Here is a tiny trained network, its code and every weight. The questions are about switching its units off for an input and a class, where a switched-off unit gives its printed mean instead of its output.

import numpy as np


def w(rows, s, z=0):
    codes = np.array(rows[::2]) - 128.0
    scale = np.full(codes.shape[1], s)
    scale[-1] = z or s
    return codes * scale


def norm(h):
    return h / np.sqrt((h * h).mean(-1, keepdims=True) + 1e-5)


def f(y):
    return y / 2 * (1 + np.tanh(0.7978845608 * (y + 0.044715 * y**3)))


def log_softmax(a):
    a = a - a.max(-1, keepdims=True)
    return a - np.log(np.exp(a).sum(-1, keepdims=True))


def net(x, mask):
    res = np.array(x, float).reshape(1, 5) / 4 @ E
    u = 0
    for l in range(2):
        y = f(norm(res) @ A[l][:, :-1].T + A[l][:, -1])
        res = res + np.where(mask[u : u + 14], y, B[l][:, -1]) @ B[l][:, :-1]
        u += 14
    return log_softmax(norm(res)[-1] @ U[:, :-1].T + U[:, -1])


A, B = {}, {}
E = w([
[129,129,128,129,126],'x0',
[158,54,75,208,138],'x1',
[127,127,129,127,131],'x2',
[220,172,78,104,168],'x3',
[71,152,5,115,102],'x4',
],0.015)
A[0] = w([
[154,157,102,129,65,55],'0.n1',
[135,120,118,111,117,82],'0.n2',
[144,177,109,177,65,85],'0.n3',
[212,122,150,111,159,53],'0.n4',
[113,94,217,146,155,111],'0.n5',
[222,189,87,133,200,188],'0.n6',
[81,104,71,160,112,149],'0.n7',
[169,49,128,200,157,25],'0.n8',
[182,36,73,253,119,223],'0.n9',
[194,131,128,154,107,19],'0.n10',
[149,140,122,138,87,26],'0.n11',
[93,105,81,42,105,37],'0.n12',
[137,115,192,130,137,2],'0.n13',
[98,107,154,141,94,19],'0.n14',
],0.013,0.0065)
B[0] = w([
[103,121,89,109,116,123],'0.n1',
[143,131,121,154,129,119],'0.n2',
[111,108,109,86,124,125],'0.n3',
[91,126,222,132,178,157],'0.n4',
[99,39,169,82,81,183],'0.n5',
[175,138,143,50,206,213],'0.n6',
[3,141,141,61,124,176],'0.n7',
[156,255,217,199,88,165],'0.n8',
[123,3,113,202,150,248],'0.n9',
[122,149,157,124,215,130],'0.n10',
[159,146,84,174,178,114],'0.n11',
[114,205,127,177,87,143],'0.n12',
[130,52,46,107,96,137],'0.n13',
[203,144,108,150,147,128],'0.n14',
],0.0085,0.012)
A[1] = w([
[184,177,157,194,176,2],'1.n1',
[139,175,160,148,114,71],'1.n2',
[75,132,114,163,65,67],'1.n3',
[182,160,3,123,146,143],'1.n4',
[145,85,23,195,148,71],'1.n5',
[151,134,61,88,220,137],'1.n6',
[151,88,100,219,132,71],'1.n7',
[158,131,173,80,79,73],'1.n8',
[252,125,161,114,161,125],'1.n9',
[82,86,163,151,154,169],'1.n10',
[144,168,170,92,54,37],'1.n11',
[194,98,87,156,168,95],'1.n12',
[79,203,123,91,92,66],'1.n13',
[188,175,159,180,142,50],'1.n14',
],0.017,0.0069)
B[1] = w([
[130,60,78,142,195,150],'1.n1',
[72,115,96,103,150,122],'1.n2',
[126,185,116,167,197,178],'1.n3',
[217,82,184,85,67,187],'1.n4',
[44,95,132,39,128,191],'1.n5',
[170,124,175,113,67,216],'1.n6',
[173,251,112,124,93,196],'1.n7',
[96,120,82,51,164,173],'1.n8',
[36,208,19,190,151,245],'1.n9',
[197,146,103,107,115,254],'1.n10',
[110,57,76,127,148,160],'1.n11',
[90,20,206,102,159,180],'1.n12',
[168,149,189,175,97,199],'1.n13',
[134,106,70,115,151,143],'1.n14',
],0.014,0.0085)
U = w([
[126,55,165,24,113,253],'0',
[124,247,88,66,211,100],'1',
[68,241,174,173,52,105],'2',
[251,221,142,66,43,66],'3',
[191,86,209,238,50,38],'4',
[176,78,87,202,237,61],'5',
[50,103,13,174,93,96],'6',
],0.027,0.0051)

Each question gives the input, the list of numbers given to net, and the class t.
The units are the neurons (one row each of A and B). Each row of codes is followed by its name. A weight is (code - 128) times the scale printed after its matrix; where a second scale follows, it is the last column's (A, B and U).
mask holds one flag per neuron, layer by layer. A switched-off neuron (its flag False) gives its mean, the last column of its row in B, instead of its output. The means were averaged over made-up inputs and are rounded, as every weight is.
A unit's drop is (log p(t) with every unit on - log p(t) with that unit switched off) / (log p(t) with every unit on - log p(t) with every unit switched off).
The circuit of an input: a set's keep is (log p(t) with only the set's units on - log p(t) with every unit switched off) / (log p(t) with every unit on - log p(t) with every unit switched off). Starting from the 12 units with the biggest drops (on a tie, the unit counted first), units are removed one at a time, each time the one whose removal leaves the highest keep (on an exact tie, the one counted first), for as long as the keep stays at least 0.8.
circuit, biggest first: the units of the circuit, biggest drop first
k most important neurons: the k neurons with the biggest drops, biggest first
k most important neurons of layer l: the k neurons of layer l with the biggest drops, biggest first
drop of u: that unit's drop, to one decimal
input [2,1,-5,4,-5], class 5: circuit, biggest first : [1.n1]
input [1,-8,7,0,3], class 2: 3 most important neurons : [1.n13, 0.n6, 1.n10]
input [-3,6,-5,0,1], class 6: circuit, biggest first : [0.n9, 1.n5, 1.n7]
input [4,6,2,1,1], class 0: 2 most important neurons of layer 1 : [1.n5, 1.n9]
input [-8,7,-8,2,1], class 0: 3 most important neurons : [1.n5, 1.n12, 1.n9]
input [-7,7,-2,-1,0], class 4: 4 most important neurons : [0.n9, 1.n9, 0.n8, 1.n7]
input [-3,-4,5,0,1], class 2: 3 most important neurons of layer 0 : [0.n5, 0.n6, 0.n9]
input [-7,-7,1,0,3], class 2: 2 most important neurons of layer 1 : [1.n13, 1.n10]
input [7,3,5,-4,0], class 4: 2 most important neurons : [1.n9, 0.n8]
input [-4,-4,-7,5,1], class 3: 2 most important neurons of layer 0 : [0.n8, 0.n5]
input [3,1,-2,2,-5], class 5: 2 most important neurons of layer 1 : [1.n7, 1.n5]
input [-4,-1,-1,1,-4], class 1: 2 most important neurons : [0.n9, 1.n9]
input [2,-2,-1,1,8], class 3: 2 most important neurons : [1.n4, 1.n9]
input [-2,-6,-3,0,8], class 2: most important neuron : [0.n6]
input [1,0,-7,-6,7], class 2: 2 most important neurons : [0.n9, 1.n13]
input [5,8,8,-6,0], class 4: 2 most important neurons : [1.n9, 0.n8]
input [5,7,2,-4,0], class 4: 3 most important neurons : [0.n8, 1.n9, 0.n9]
input [8,8,5,1,5], class 0: 2 most important neurons of layer 1 : [1.n5, 1.n9]
input [8,-8,-2,8,-2], class 1: drop of 1.n9 : 0.6
input [-5,-7,0,-1,4], class 2: circuit, biggest first : [1.n13]
